(in the rows, 128 means zero)
Here are made-up nodes, facts about them, and rows of numbers that follow some of those facts. Name the node behind each unnamed row.

Some facts about the nodes:
π dabo <- batrifek, degrin, dofefu, dofuzen, grumer, mibikon, mufom, naflor, selol, vivus
π kledrovo <- beklu, bukavik, dizerar, duplu, flasel, noskom, nosterus, plastas, sosen, tretum, zedrer
π mekaba <- bifus, biske, budu, gagul, lezan, sugu, tesubin, troplevik, vudrin
π brorim <- brifames, dosovu, lakar, rokes
π toskoru <- brikle, drestakli, gufir, kluplan, stimim
π plagu <- brikler, sturen, trefak, zula
π kotum <- brozodes, toskoru, tristim
π klegrom <- brubok, gidu, kason, kigrek, likem, mabu, mugun
π keba <- brubrir, flaskam, flinor, kizeful, klolo
π skuplas <- bupuplas, gadul, gregik, gufes, pobamok, skugruklu, stetren, stibro, tekos, teril
π vodres <- dabo, grubru, liskar, plasil, stelak, stomem
π grubuvu <- dodrem, keba, klegrom, plagu
π radu <- donos, kastir, zatrir
π fliskin <- drete, gobek, lidros, porol, raskim, skimok
π rogoze <- drevo, fedo, geplin, migam, skuplas, staplafe, vamu
π fidropek <- drigre, flekla, lagruskis, stifaklor
π dragrazi <- drivon, fliskoflos, paflem
π klufak <- drizelus, fitrim, fleflar, givum, guklak, murenir, skenak, tokur, vovos
π kleliva <- drosto, grupla, kledrovo, vefon, zolu
π staplafe <- druples, fligran
π fidis <- fidropek
π skipa <- fliskin, gotreflis, lofler, trekebrar
π lakar <- kigik, klala, vonak
π dosovu <- kleska
π stasa <- klogrer, pupen, sufli, vefa
π roflu <- kloskel, mekaba, stasa, vofe
π kastir <- klozus
π boklol <- koskes, volem
π nide <- nofam, pirori, rizu
π zatrir <- nupler, vosel
π ziklen <- skodrur
π fleflar <- tovik
κ:
brozodes κ tristim κ toskoru
dofefu κ batrifek κ degrin κ dofuzen κ vivus κ naflor κ grumer κ mibikon κ selol κ mufom
donos κ kastir κ zatrir
dosovu κ brifames κ rokes κ lakar
drigre κ stifaklor κ lagruskis κ flekla
drosto κ zolu κ grupla κ kledrovo κ vefon
fligran κ druples
flinor κ brubrir κ flaskam κ klolo κ kizeful
fliskoflos κ paflem κ drivon
givum κ vovos κ guklak κ fitrim κ drizelus κ tokur κ skenak κ fleflar κ murenir
keba κ klegrom κ plagu κ dodrem
klala κ vonak κ kigik
lofler κ fliskin κ trekebrar κ gotreflis
mabu κ gidu κ kason κ mugun κ brubok κ kigrek κ likem
nosterus κ bukavik κ duplu κ zedrer κ flasel κ dizerar κ plastas κ noskom κ beklu κ sosen κ tretum
pirori κ rizu κ nofam
porol κ raskim κ drete κ lidros κ skimok κ gobek
pupen κ sufli κ klogrer κ vefa
skugruklu κ teril κ gregik κ gufes κ bupuplas κ stetren κ pobamok κ tekos κ stibro κ gadul
stimim κ brikle κ kluplan κ drestakli κ gufir
stomem κ grubru κ dabo κ liskar κ stelak κ plasil
sturen κ trefak κ zula κ brikler
troplevik κ vudrin κ budu κ gagul κ lezan κ tesubin κ biske κ sugu κ bifus
vamu κ skuplas κ staplafe κ fedo κ drevo κ geplin κ migam
vofe κ kloskel κ mekaba κ stasa
volem κ koskes
vosel κ nupler

Known rows:
skodrur: [118 119 121 133 132 124 128 128 124 129 126 135 128 151 118 121 139 125
 122 119 116 137 130 126 130 124 113 119 122 136 108 121 132 117 121 125
 119 127 140]
fliskin: [188 158 183 181 159 144 148 156 141 111 133 104  87  62 202 123 169 187
 153 162  92 183 171 123 172 167 103 167 178  84  86 170 134 189 142  84
 106 160 122]
vamu: [178 130 170  97 131 125 146 165 159 113 101 149 112  61 182 152 150 125
  82 169 184 107 104 129  93 169 112 172 178  80 174 169 124 183 136 160
 188 142 136]
skenak: [ 93 111 127 133  96  67 131 153 145 113 152 109 124 168 102 116 160 145
 143  94 145 107 150 123  97 115 101 104 141 109 134  59 178  90 128 117
  87 138 106]
batrifek: [182 114  76 122  96 153 133  83 130 118 178 124 125 133  95 160  83 155
 139  81 164 125 172 153 117  60 118 153  98 189  86 173  99 119 134 113
 169 144 116]
gobek: [144 146 168 172 109 105 145 117  98 111 102 135  94 157 145  92 152 187
 146  89  87 176 185 109 117 161  91 138 155 107  84 132 140 138 103 100
  74 144 141]
likem: [105 130 163 127 108 155 145 134 150  78 130  86 140 130 103 162  89  85
 186 105 159 166 107 120  82 136 105  89  73 109 168 134 113  80 130 131
  79 164 138]
mekaba: [ 89 209 159  86  75 168 140  75  73 180 145 140  93  59 160 143 110  74
  81 172  77 174 102 127 176 154 201 153 175 134 201  89 132 187 109  87
 193 148 123]
lagruskis: [116 107 121 112 138 111 110 138 125 162 118 154 124 151 114  98 148 137
 137 111 108 132 126 147 142 143 134 104 128 126 111 109 127 127 122 110
 131 128 146]
stibro: [114 134 165  86 116  86 149 165 153 156 160 143 185 157 137 140 140  96
  79  91 175  74 126 107  77 128  88 159 128  88  96 150  97 122  73 174
  90 160 177]
gregik: [141 105 167  80 154  81 141 157 132 172  93 179 179 140 161  83 134 102
  82 121 172  79 108 131  89 145  94 125 131  96  98 165  99 142  75 153
 175 135 178]
vofe: [124 166 107 148 134 158 119  80  68 134 104 163 121 150 133 120 133  88
  87 138  81 168 116 140 172  80 145 157 165 171 170  85 137 119 116 111
 179  92 138]
tovik: [102 108 112 137 140  83 118 157 134 137 127 128 129 166 104 110 158 131
 127 109 120 110 143 131 126 125 129 102 143 133 111  81 171 101 148 125
 123 118 119]
kleliva: [113 121 102 144 132 160 121  92 156 116 157  72  99  69 169 156 129 171
 154 168 122  72 114 106 171 167 104 147  82  83 190 142  95 182 156 157
  85  62  74]
kledrovo: [113 100  85 156 137 165  79  71 154 132 153  71 100  61 181 146  96 183
 178 169  94  61 107  88 187 172  96 135  61  80 186 126  91 184 152 162
  74  50  74]
flaskam: [128 111 150 111 150 157 119 148 142 107 100 138 143 118 117 140 108  86
 174 115 127 161 107 152 112 148 166  79  81 118 138 152 113  79 142 122
  98 152 154]
kluplan: [102 103 118 114 140  90 100 156 130 165 119 153 122 161 113  89 159 135
 139 108 114 114 136 150 144 141 149  98 137 126 114  87 157 118 137 107
 136 117 139]

Name these rows:
No name comes twice in this set of rows, the named rows included.
[165 119  81 131 117 137 133  92 124 130 159 132 122 135 104 153 114 145
 128  97 146 130 156 143 131  69 119 134 101 184  89 166 107 118 138 119
 161 142 130]  grubru
[168 162 184 165 108 141 150 162 149 110 142  98  93  67 168 136 165 184
 150 162 102 181 142 128 142 164 108 169 181  84  96 164 140 189 150 104
 103 158 101]  skipa
[ 96 152 118  98 106 146 108  95  85 176 119 160 118 137 126 106 131  94
  98 118  80 150 114 143 160 111 149 111 145 156 158  94 120 138 101  95
 160 121 159]  klogrer
[171 127 162 154 159 123 135 133 102 158 111 165  99 150 147  69 162 183
 152  93  82 178 170 152 164 165 101 123 148 119  86 141 121 157  91  94
  98 140 166]  drete
[ 89 124 113 134 101  79 119 168 163 135 179  79 137 169 102 141 165 123
 126  80 122  96 166 123  92 114  91 138 139 121 130  61 161  87 126 153
  79 153 102]  murenir
[ 94 116 150  97 101  82 126 178 163 158 144  95  91  91 117 127 163 159
 155 165 153 106 117 157 126 168 195 127 177  82 179 104 182 186 176 116
 164 148  73]  toskoru
[112 135 154  89 115  84 145 172 157 168 148 134 187 153 164 151 126 101
  78  82 173  75 130 105  76 129  91 172 130  95  96 149  95 113  79 180
  88 159 172]  gadul
[ 98 126 150 119  95  96 143 177 163 125 154  86  91  82 122 147 166 156
 137 167 159 116 114 131 114 170 162 151 178  83 177 125 171 181 173 126
 149 153  75]  kotum
[171 146 177 130 153 170 147 170 163  66  96  78 103  56 152 169 104  76
 180 172 180 177  98 151 102 166 201 148 118  90 198 173 120 110 182 143
 139 156  81]  keba
[123 132 179  89 116 168 140 173 163  81 110  80 103  59 146 163 102  81
 185 165 174 167 102 155  93 168 202  99 114  83 195 167 109 138 176 136
 112 161 105]  plagu
[134 121 181  76 102  95 150 176 156 165 113 155 111  62 178 134 146 128
  86 166 185  84 100 131  87 169 110 161 173  78 166 172 107 189 112 156
 183 157 164]  staplafe
[163 113  87 167 183 149  80  81 108 101 100 138 132 157 147 116 127 142
 115 151  97  96 124 129 180 125 109 147  73 139 130 106 106 101 124 145
 120  53 115]  drosto
[184 119  78  92  81 148 124  87 135 143 172 148 140 149  94 149  82 156
 160  76 157 117 168 165 112  71 117 145  99 187  84 168  97 138 117 101
 159 141 125]  degrin
[ 86 130 156 112  82  73 142 182 159 107 189  69  93 135 105 158 168 154
 149 158 178  90 127 132  91 170 111 150 174  83 193  68 192 176 169 140
  99 160  65]  fleflar

The same nodes again, as new rows of numbers:
Known rows:
gufes: [150 106 161 108 141 117  98 118 150  84 115 123 150 126  87 153 171 136
 125 139 145  56 111 170 122  96 145 132 141 133 116 145 113 100  99 103
 138 145 133 166  98]
fedo: [148 109 157 108 140 121 107 115 146  91 122 125 149 129 109 146 159 138
 129 138 149  74 111 167 121 100 139 138 140 139 122 137 108  98 103 115
 130 138 135 152 103]
skenak: [141 127 134 120 149 164 118 120 144 128 141 123 124 131 147 126 135 175
 146 120 143  71  70 109  91 119  89 140 144 141  94  92  91  87  96 120
 122 133 121 128 166]
naflor: [ 79 126 144 106 194 143 101  81 136 114 139 151 151 114 160 126 148 114
 107 148 164  91  93 113 102 107 120 140 140 121 149 111 108 131 150 125
  99 122 111 147 139]
klolo: [114 125 153 115 132 145 147 111 160  92 153 113 150 153 135 151 111 116
 150 131 153 113 120 158 123 110 120 172 125 138 117  95  99 111 126 137
 102 116 128 116 112]
volem: [130 143 133 125 130 122 112  86 135 103 138 122 128 129 140 126 145 130
 145 153 160 120 157 130 108 111 123 149 129 137 141 141 102  92 116 107
 122 140 132 114 132]
drete: [113 159 158 124 126 122  92 117  98 136 142 139 159 135 146 104 111 149
 159 121 154 128 181 190 136  91  88 129 135 154 188 142  82  83 140 151
 123 144 146 103 102]
vamu: [199  82 126 172 123  51 115 154 108 100  92 155  79 125 126 124 202  77
 115 120 110 156 152  67 138 100 109  91  92 164  57 139 159 138 106 109
 118 158 120 142  66]
mekaba: [158  87 120 111  89  69 124 169 144 157  74 107  42  95 206 121 162 149
 154 133  71 175 126  74 195 107 179 107 125 201  95 171 168 193 172 137
  42 150 121 110  89]
biske: [116 122 134  85 127 143 112 115 150 144 122  96 105 106 165 130 122 187
 156 157 112  97  82 118 149 102 149 151 160 130 138 119 118 133 155 116
 107 152 128 130 150]
drizelus: [144 113 154 121 138 164 115 121 138 110 152 122 127 130 153 133 145 181
 139 127 160  76  82 132  91 122 110 149 138 145 100 122  98  82  93 127
  98 128 113 128 150]
tristim: [121 147 132 124 129 139 108 103 129 106 145 125 133 120 141 119 144 152
 153 136 151 117 137 139  99 115 118 145 129 154 136 136  95  90 101 120
 112 120 127 126 138]
kledrovo: [210 104 128 116  73  34 132  98  64 113 166 178  77 141 213  72 174  54
 109 139 141 176  47 132  91  21 140 142  95 173  40  79  75 143  71 153
 107  77 106 141  92]
duplu: [149 149 128  94 104 109  90  66 112 108 172 131 125 133 172 104 130 108
 136 157 171 104 112 183  96  64 146 159 130 148 123 108  59 105  93 122
 117  92 119 148 130]
klufak: [202  88 120 172 133 112 154 180 128 122 109 154  72 131 170 109 187 140
 127  79 121 143  88  44  88 130  80 100  98 208  20 115 128 108  69 141
  80 129 102 106 129]
brikler: [117 123 150 116 130 142 145 114 158  94 152 112 149 150 134 150 115 124
 152 134 153 113 119 158 121 112 117 170 125 140 119  95 100 113 124 141
 103 117 131 119 116]
flekla: [129 127 153 112 136 138 125 114 144 111 137 128 144 134 142 127 144 152
 145 133 150  97 111 158 107 105 125 151 139 155 123 128  95  92 107 132
 111 127 127 118 125]

Rows to name:
No name comes twice in this set of rows, the named rows included.
[121 123 153  94 123 132 123 111 152 122 124 106 130 119 155 134 142 167
 150 144 139 108 110 157 133 105 157 154 147 159 138 145 106 114 127 131
  97 135 131 114 130]  vefa
[197  84 112 158 140 107 146 198 124 141 105 165  76 133 172 105 165 148
 131  68 107 123  56  23  99 126  62 108 100 186   7  69 134 126  88 141
 105 134 109 106 137]  fleflar
[143 130 138 128 132 112 101  90 136  90 126 121 129 124 114 136 162 124
 136 154 155  98 160 138 115 105 132 138 130 131 134 146 107  96 114  92
 140 148 133 139 119]  fligran
[140 141 133  98 117 120  95  80 122 109 157 127 128 133 160 114 132 119
 138 143 167  98 125 172 105  84 134 154 131 151 126 117  74 104 102 122
 109 103 123 143 127]  grupla
[144 125 140 118 129 114  75 106 131  82 126 124 138 117  86 144 169 132
 131 147 139  78 146 149 123 101 137 126 130 132 132 155 122  99  94  90
 145 137 138 181 102]  teril
[118 123 122  77 123 134 103 124 154 147 115 103 111 110 166 125 117 191
 162 148 112  86  89 112 152 111 151 156 158 123 132 108 119 134 158 113
 118 144 137 124 153]  sugu
[119 152 147 135 125 115 108  88 106 115 139 132 143 130 139 108 130 144
 153 147 158 141 182 157 116  98 102 142 131 137 173 146  93  84 130 124
 136 156 141  97 119]  lofler
[141 121 149 117 143 154 132 120 154 110 134 125 138 132 141 131 150 169
 142 120 156  86  95 145  87 120 120 147 138 168 109 128  87  79  87 125
 102 125 124 114 147]  fitrim
[121 122 122  74 128 121  96 132 158 146 109 104 111 113 173 115 115 194
 160 135 113  82  93 108 150 113 159 163 155 123 129 113 115 140 161 122
 119 139 137 125 165]  bifus
[157  95 164 112 138 126  84 122 132  87 130 124 140 122  97 155 167 144
 121 147 148  44 105 154 131  99 137 134 141 110 111 140 122 103 106 101
 133 149 125 184 101]  bupuplas

Now the same nodes, written a new way:
Named rows:
flasel: [151 140 135 166 122 143 186 101 162 102 134 146 138 123  79 142 158 105
 132 139 132 141 138 106  53 134 114 115 103 108 116 122 114 136 128 100
  92 149 110 100 104 139 147 141 116 150 100 127 126]
dizerar: [159 135 123 158 117 159 170  93 132 106 147 127 146 102  98 139 158 121
 128 133 118 150 132 125  51 126 112 118  89 127 131 110 107 130 145 122
  97 125 127 132  79 135 123 126 130 147  93 130 113]
skenak: [147 135 153 146 109  97 106 105 134  92 145 133 126 135 121  82 119 107
 129 143 148 104 131 156 138 109 129 137 102  99 119 130 130  97 171  98
 131 115 120 107 105 110 134 137 141 164 110 120 160]
druples: [115 106 141 132  91 108 139  77 134  52 147 143 121 123  68 133  98  83
 136 129 156  99  78 159 149 129 136 142  93 106 108 135 101 138 148 103
 138 125 112 113 118 117 156 128 141 131 115 116 209]
lakar: [121 112 117 140  89 135 109 117  84  35 157 123 102  93 105 108 128 120
 106 162 128 126  61 135 144 108 128 121  94  87 106 121 152 107 177  95
 175 134 130  71  90 127 120 143 152 156 133 111 178]
tovik: [148 128 123 121 113 133 112 110 116 124 139 137 110 125 150 109 123 116
 139 126 131 109 112 142 102 119 103 130 110 101 139 138 121 123 163 106
 123 106 138 134 132 122 134 133 142 148 124 129 146]
drete: [151 137 174 118  99  86 100 114  95 119 132  97 144 106 119  96 131 133
  92 133 155 109 182  99 167 133 113 117  94 114 140 133 141 126 128  85
 100 113  93 121 159 113 177 155 177 132 101 113 136]
kluplan: [147 129 120 130 121 122 102 114 138 135 138 144  96 132 166  98 118 110
 156 127 130  99 105 151  95 120  88 135 105  89 136 139 127 121 171 106
 127 102 148 129 126 118 117 135 130 159 123 130 141]
brikle: [149 137 119 121 126 123 105 133 137 152 128 152  94 140 175 104 122 117
 162 125 134  98 111 139  86 120  83 132 118  94 149 143 130 121 165 101
 119 101 145 139 138 125 123 145 118 159 126 135 126]
paflem: [148 125 131 117 108 137 118 110 107 117 149 132 121 125 136 116 128 121
 135 123 133 113 118 134 103 119 115 127 112 112 139 134 122 126 151 115
 126 110 135 140 126 125 140 127 142 141 123 127 147]
vivus: [139 144 146 100 130 183 144 150  63 140 162 155 139 137 120 102 143 101
 150 111 156 117 138 149 135 102 126 103 140 118 137 110 122 149 143 125
 137 110 144 116 149  88 154  85 123 119 146 108 138]
stifaklor: [145 129 133 116 115 136 117 128 109 133 139 141 114 124 145 116 129 126
 141 123 134 112 123 132 102 121 101 125 116 107 146 136 128 124 151 109
 123 111 132 142 135 128 145 140 133 140 124 134 136]
liskar: [138 134 138 111 117 162 134 126  82 118 160 141 135 129 125 108 134 107
 139 117 146 117 128 149 126 106 127 114 123 117 132 116 122 141 148 124
 135 110 138 121 136 100 147  98 136 128 140 113 153]
sufli: [180 117 141 109  92 134 111 131 108 110 146 152 144 138 161 123 148 138
 138 131 148 108 132 139  85 115 141 115 126 121 155 144 116 129 130 121
 119 126 155 146 139 163 161 134 126 139 135 138 172]
vofe: [184 138 177 117 109 107 109 167 120 119 126 160 151 157 148 111 154 144
 140 142 174 103 175 119 109 107 142 119 147 119 167 153 138 106 128  97
 108 130 124 139 129 162 175 165  97 149 128 142 153]
stetren: [127 122 176 115 105  87 132 124 110  68 132 147 137 123  70 145 102 110
 139 128 180 105 112 164 174 120 128 157 117 131 153 147 111 123 157  98
 122 103  97 156  83 114 151 150 104 126  93 125 181]
klozus: [142 125 127 122 109 144 119 115  95 113 150 138 118 124 137 118 127 121
 126 127 126 116 113 132 111 120 110 123 113 112 137 133 123 120 153 116
 130 115 137 133 126 131 143 133 140 137 127 130 150]

Rows to name:
No name comes twice in this set of rows, the named rows included.
[145 123 113 135 112 119  99  96 141 119 144 138  97 127 158  90 112 104
 148 129 125  99  91 165  96 122  98 136  96  91 126 134 117 117 182 108
 135 102 152 123 120 112 116 123 148 162 121 123 154]  drestakli
[131 121 149  98  82 108 103 146  50  91 130  90 120  63 119 127 139 155
  78 149 145 124 134  58 165 139  99  98  95 110 143 130 160 136 120  76
 129 130  95  95 173 133 168 169 183 116 120 112 139]  fliskin
[140 129 113 179 105 162 177 114 107  35 154 120 139  72  63 148 171 128
 103 167 117 171  97 107  70 117 123 109  85 115 110 106 136 113 152 106
 130 152 116  76  45 143 107 141 128 158  99 121 129]  kledrovo
[119 110 118 137  85 146 112 118  72  28 164 122 107  94 101 113 126 120
  99 164 124 130  62 129 148 108 134 116  97  93 104 122 151 109 170  98
 178 137 126  70  89 135 126 143 152 150 136 114 181]  zatrir
[181 100 139 121  62 129 101 151  88  24 151 153 145 112 141 124 166 148
 119 168 160 117  91 135 108 108 183 101 122 110 137 138 138 115 133 108
 160 160 156  91 105 193 163 148 128 146 148 128 217]  mekaba
[144 119 111 144 104 120  98  74 142  99 154 132  99 123 150  84 108  95
 143 131 118 101  81 178 106 119 108 139  86  86 112 129 115 118 184 114
 141 102 153 116 116 106 111 116 160 164 120 119 169]  gufir
[117 143 147  97 126 191 147 202  29  96 159 158 129 120  93 111 158 111
 136 133 167 130 117 119 165  86 129  89 155 109 130 105 161 146 150 103
 171 134 129  66 129  93 148 109 103 121 162  97 142]  dabo
[148 138 141 143 125 134 166 123 151 120 129 154 125 133  98 137 147 108
 143 132 145 123 140 101  73 128 111 117 117 106 128 135 121 133 123  97
 103 142 107 108 130 139 159 149 108 140 113 128 135]  zolu

